Here is a tiny trained network, its code and every weight. The questions are about switching its units off for an input and a class, where a switched-off unit gives its printed mean instead of its output.

import numpy as np


def w(rows, s, z=0):
    codes = np.array(rows[::2]) - 128.0
    scale = np.full(codes.shape[1], s)
    scale[-1] = z or s
    return codes * scale


def f(y):
    return np.maximum(y, 0)


def log_softmax(a):
    a = a - a.max(-1, keepdims=True)
    return a - np.log(np.exp(a).sum(-1, keepdims=True))


def net(x, mask):
    res = np.array(x, float).reshape(1, 2) / 4 @ E
    y = f(res @ A[0][:, :-1].T + A[0][:, -1])
    res = res + np.where(mask, y, B[0][:, -1]) @ B[0][:, :-1]
    return log_softmax(res[-1] @ U[:, :-1].T + U[:, -1])


A, B = {}, {}
E = w([
[18,66,181,122,92,64,191,126,103,75,171],'x0',
[101,99,115,127,86,182,125,51,78,251,195],'x1',
],0.012)
A[0] = w([
[136,144,155,93,158,74,121,216,173,51,31,164],'n1',
[61,47,210,102,71,40,186,141,119,73,172,68],'n2',
[152,145,152,132,152,102,140,211,177,43,82,164],'n3',
[157,191,49,121,173,169,70,138,137,147,102,54],'n4',
[110,86,126,96,90,193,132,49,90,251,188,184],'n5',
[70,64,155,159,118,89,199,148,109,80,169,3],'n6',
[255,180,84,171,129,222,54,142,178,165,62,70],'n7',
],0.0079,0.0023)
B[0] = w([
[163,224,67,230,135,43,144,76,134,187,62,236],'n1',
[100,72,182,61,172,225,81,166,145,64,232,238],'n2',
[179,223,54,189,66,70,170,37,100,154,72,222],'n3',
[43,59,149,48,186,158,83,169,73,122,190,195],'n4',
[188,181,3,254,86,57,166,67,153,198,6,252],'n5',
[88,47,112,99,165,191,94,177,114,79,175,200],'n6',
[72,62,217,44,158,180,139,204,143,43,195,248],'n7',
],0.0077,0.015)
U = w([
[173,161,54,252,99,80,168,53,125,146,41,250],'0',
[84,90,165,12,151,192,143,178,124,88,180,6],'1',
],0.012,0.0021)

Each question gives the input, the list of numbers given to net, and the class t.
The units are the neurons (one row each of A and B). Each row of codes is followed by its name. A weight is (code - 128) times the scale printed after its matrix; where a second scale follows, it is the last column's (A, B and U).
mask holds one flag per neuron, in row order. A switched-off neuron (its flag False) gives its mean, the last column of its row in B, instead of its output. The means were averaged over made-up inputs and are rounded, as every weight is.
A unit's drop is (log p(t) with every unit on - log p(t) with that unit switched off) / (log p(t) with every unit on - log p(t) with every unit switched off).
most important unit: the unit with the biggest drop
k most important neurons: the k neurons with the biggest drops, biggest first
drop when u is switched off: that unit's drop, to one decimal
input [-7,-4], class 1: most important unit => n7
input [-2,1], class 1: 2 most important neurons => [n1, n3]
input [8,-8], class 0: 4 most important neurons => [n1, n3, n7, n4]
input [2,1], class 1: 3 most important neurons => [n1, n3, n5]
input [-7,-6], class 1: 2 most important neurons => [n7, n5]
input [4,-3], class 1: 2 most important neurons => [n5, n2]
input [5,-4], class 1: 3 most important neurons => [n5, n2, n6]
input [8,8], class 0: 3 most important neurons => [n5, n7, n4]
input [3,-1], class 1: drop when n5 is switched off => 1.8
input [-7,-3], class 1: drop when n2 is switched off => 0.0
